[128 = 0]
[220 149  95  92 106 172 173 123 149 130 172 121 153 122 124 116 108 119
 128 169 165 116  89 153 148 144 179 130] | 9
[120  70 130 153 134 149 158 140 132 156 119 158  46  85 178 136 125  89
 129 116 157 174 117  37 138 144 113 116] | 2
[146  76 113 170 150  82 123 119 133 135 141 156  61 129 175 147  98 134
 160 127 142 129  73 123 126 130 122 123] | 5
[138 157 135 139 105 154 161  84 132  94 193 125 202 119 119 134 141 102
 102 171 133 114 102 147 158 113 138 101] | 9
[ 58  59 109 186 148  66 135 129  79  91 129 117 101 129 154 166 118 164
  96 114 182 128 108 101  80  92 240 140] | 9
[100 113 121 173  89 191 172 188 141 140 119 122 106  88 182 174 190 109
 127 121  60 166 100  50 170  67 116 166] | 4
[139 134 103 141 111 156 110 148 127 111 123  99 167 161 102 134 154 140
 133 139 118 151 103  57 138 147 169 143] | 2
[151 150 143 116 119 133 160 110 114 102 159 132 133 132 154 135 147 157
 127 142 140 121 107 124 146 129 163 136] | 4
[106  61 114 151 160  68 101 184 126 174  49 136   1 145 178 131 123 163
 166  76 103 156 135  81  97 134 119 165] | 0
[120 129 155 136 120  89 105 117 108 162 118 151 143 167 133 136 162  97
 169 123  74 162 136  77 180 128  61  88] | 2
[184 167 120 107 116 128 160 158 165 146 119 145  74 129 189 127 142 120
 174  91  78 128 106 184 169 127  77 145] | 1
[ 97 116 114 166 130 101 146 135 113 112 127 125 109 164 155 147 152 145
 142 139 103 123  97 110 132 120 201 147] | 8
[ 61  89 139 170 141 114 116 102 115 111 138 128 133 119 128 143 138 130
 105 139 128 125 126 111 111 109 141 122] | 7
[ 95 120 128 150 145  96 147 150 120 134 104 143  62 146 180 143 149 128
 158 104 105 128 120 113 136 135 154 152] | 4
[170 112 149 112 128 110 131 102 111 131 144 103 104 152 182 125 155  94
 133 140 123 133 103 101 130 125 162 149] | 1

[ 46 143 142 133 137 138  91 172 135 142 132 111 183 135 120 123 127 110
 162 131 176 104 143 130 187 116 156 136 142 144 194 117 139 152  92 163
 137 157 146 152 116] | 4
[  1 123 177 121 163 104 137 134 114 137 160 104 144 133 126  96 146 163
 208 136 176 116 160 137 157 133  98 175 119 159 125  95 160 138 108 166
 170 118 131 130 129] | 3
[172 154 131 117 141  73 144 120 107 100 144 115  79 123 153 116 127 135
 108 114  61 128 101 151 106 136 122 103 130 108  74 150 106 103 176 111
  94  40  52 121 128] | 5
[142 111 118 139 164 166 114 162 136 159 129 131 172 134 137 125  29 110
 152 120 174 127 142 108 160 130 168 134 132 147 182 112 114 146  86 159
 161 205 186 133 119] | 3
[159  95  69 129 142 122 106 134 124 176  90 175 161 123  96 155  30  86
 101 128 156 104 169 100 150 113 176 116  96  95 136 125 104 190 107 173
 120 161 137 138 125] | 9
[149 153 128 161 144 153  76 172 118 139 139 121 165 124 168 123  98 104
 145 133 141 123 136 128 176 123 185 128 136 144 217 145 105 150 136 134
  99 176 172 152 101] | 6
[ 64 125 124 108  89 139 123 144 170 137 105 120 166 144  76 142 163 107
 108 127 160 113 125 127 146 112 119 117 146 122 145 117 157 133  82 135
 165 139 124 136 141] | 2
[149  94 105 109 173  61 170  92  91 149 122 160  85 117 122 127  64 145
 131 118 118 120 153 122  93 137 121 134  88  97  33 120 107 141 145 157
 115  77  77 106 139] | 7
[  8 105 119  95 114 116 130 144 165 165 104 129 177 144  48 138 127 109
 129 124 194  90 157 123 159 107 117 132 130 114 120  91 162 161  59 178
 174 113 103 137 148] | 4
[114 111 140 101 184 112 160 141 136 144 142 110 127 142 133 107  29 135
 153  91 131 127  99 126 118 147 128 120 143 132  78  99 104  88  98 151
 183 100  97 104 144] | 0
[108 135 111 131 137  97 102 138 100 139 128 141 145 119 129 131 122 120
 139 138 140 107 161 130 161 115 156 134 111 116 151 136 118 170 144 157
  96 122 119 146 117] | 9
[179 171 134 123  77 142 125 132 156  83 127 103 113 134 137 132 203 118
  64 117  65 142  63 149 105 127 122  85 160 122 114 157 128  78 154  70
 110  89  92 126 129] | 1
